Below is a small trained network, with its code and all its weights. Each question gives an input and a class and asks what happens when units are switched off, that is, made to give their printed mean instead of their output.

import numpy as np


def w(rows, s, z=0):
    codes = np.array(rows[::2]) - 128.0
    scale = np.full(codes.shape[1], s)
    scale[-1] = z or s
    return codes * scale


def norm(h):
    return h / np.sqrt((h * h).mean(-1, keepdims=True) + 1e-5)


def f(y):
    return np.maximum(y, 0)


def log_softmax(a):
    a = a - a.max(-1, keepdims=True)
    return a - np.log(np.exp(a).sum(-1, keepdims=True))


def net(x, mask):
    res = np.array(x, float).reshape(1, 5) / 4 @ E
    u = 0
    for l in range(3):
        y = f(norm(res) @ A[l][:, :-1].T + A[l][:, -1])
        res = res + np.where(mask[u : u + 3], y, B[l][:, -1]) @ B[l][:, :-1]
        u += 3
    return log_softmax(norm(res)[-1] @ U[:, :-1].T + U[:, -1])


A, B = {}, {}
E = w([
[162,103,212,130,133,90,110,118,60,78],'x0',
[112,116,99,204,101,133,66,152,144,105],'x1',
[148,149,144,100,160,30,153,184,99,51],'x2',
[180,119,146,171,145,106,87,150,210,170],'x3',
[91,143,168,139,121,102,119,2,120,121],'x4',
],0.0095)
A[0] = w([
[174,227,80,93,180,11,99,54,254,119,1],'0.n1',
[116,62,145,152,176,37,79,197,177,100,91],'0.n2',
[147,171,106,132,113,10,77,124,99,67,112],'0.n3',
],0.0051,0.0044)
B[0] = w([
[80,150,100,194,95,60,242,156,134,232,195],'0.n1',
[91,11,111,156,1,166,152,23,49,99,232],'0.n2',
[186,111,121,109,235,140,155,185,132,250,252],'0.n3',
],0.009,0.0034)
A[1] = w([
[225,73,156,157,139,104,139,203,94,26,4],'1.n1',
[1,175,80,46,117,129,107,10,67,208,96],'1.n2',
[85,120,168,155,100,4,120,85,226,123,94],'1.n3',
],0.0051,0.0037)
B[1] = w([
[137,46,226,140,19,106,62,188,124,116,206],'1.n1',
[191,44,100,171,63,189,182,132,33,187,254],'1.n2',
[195,247,210,255,117,22,179,110,146,106,178],'1.n3',
],0.0083,0.0045)
A[2] = w([
[131,117,176,2,207,56,161,110,52,75,3],'2.n1',
[159,187,216,144,199,188,120,126,120,222,156],'2.n2',
[180,108,82,183,108,157,89,82,148,222,135],'2.n3',
],0.0065,0.0024)
B[2] = w([
[43,254,123,92,132,143,122,199,142,87,215],'2.n1',
[192,70,122,97,118,130,106,43,197,111,193],'2.n2',
[105,181,144,66,202,99,109,153,152,71,254],'2.n3',
],0.0093,0.0061)
U = w([
[159,166,145,176,144,66,209,109,181,202,169],'0',
[183,102,121,57,164,194,99,96,238,185,97],'1',
[73,149,34,162,130,187,71,204,192,109,129],'2',
[81,104,96,134,169,52,105,129,98,136,1],'3',
[110,91,107,93,96,194,174,40,37,144,175],'4',
[164,132,191,186,144,110,17,3,151,76,101],'5',
[191,30,183,118,80,98,81,212,85,110,125],'6',
[81,224,168,45,148,119,149,187,112,77,118],'7',
],0.015,0.0059)

Each question gives the input, the list of numbers given to net, and the class t.
The units are the neurons (one row each of A and B). Each row of codes is followed by its name. A weight is (code - 128) times the scale printed after its matrix; where a second scale follows, it is the last column's (A, B and U).
mask holds one flag per neuron, layer by layer. A switched-off neuron (its flag False) gives its mean, the last column of its row in B, instead of its output. The means were averaged over made-up inputs and are rounded, as every weight is.
A unit's drop is (log p(t) with every unit on - log p(t) with that unit switched off) / (log p(t) with every unit on - log p(t) with every unit switched off).
The circuit of an input: a set's keep is (log p(t) with only the set's units on - log p(t) with every unit switched off) / (log p(t) with every unit on - log p(t) with every unit switched off). Starting from all 9 units, units are removed one at a time, each time the one whose removal leaves the highest keep (on an exact tie, the one counted first), for as long as the keep stays at least 0.8.
units of the circuit, in order: the units of the circuit, biggest drop first
top k neurons: the k neurons with the biggest drops, biggest first
drop of u: that unit's drop, to one decimal
input [1,2,3,6,4], class 0: units of the circuit, in order -> 0.n1
input [6,-6,-5,2,-1], class 1: top 2 neurons -> 2.n2, 0.n2
input [-5,4,7,4,-8], class 6: top 3 neurons -> 0.n2, 1.n1, 2.n1
input [-7,2,-2,7,8], class 0: top 2 neurons -> 0.n1, 1.n3
input [7,-3,-4,-6,-7], class 7: top 3 neurons -> 1.n2, 2.n1, 0.n2
input [6,-2,0,-8,2], class 7: top 3 neurons -> 2.n1, 0.n2, 0.n1
input [-3,1,3,-3,-6], class 6: top 2 neurons -> 2.n1, 2.n3
input [8,-6,-2,-4,-8], class 7: top 4 neurons -> 2.n1, 1.n2, 0.n2, 2.n2
input [8,-7,2,-1,-4], class 7: top 2 neurons -> 2.n1, 1.n2
input [-2,0,-1,3,7], class 0: drop of 0.n1 -> 0.4
input [8,-3,-6,5,-3], class 1: drop of 1.n3 -> 0.2
input [8,4,5,-3,6], class 7: drop of 2.n1 -> 1.3
input [-2,0,8,5,0], class 0: drop of 1.n2 -> 0.0
input [-4,-1,5,4,-7], class 6: top neuron -> 0.n2
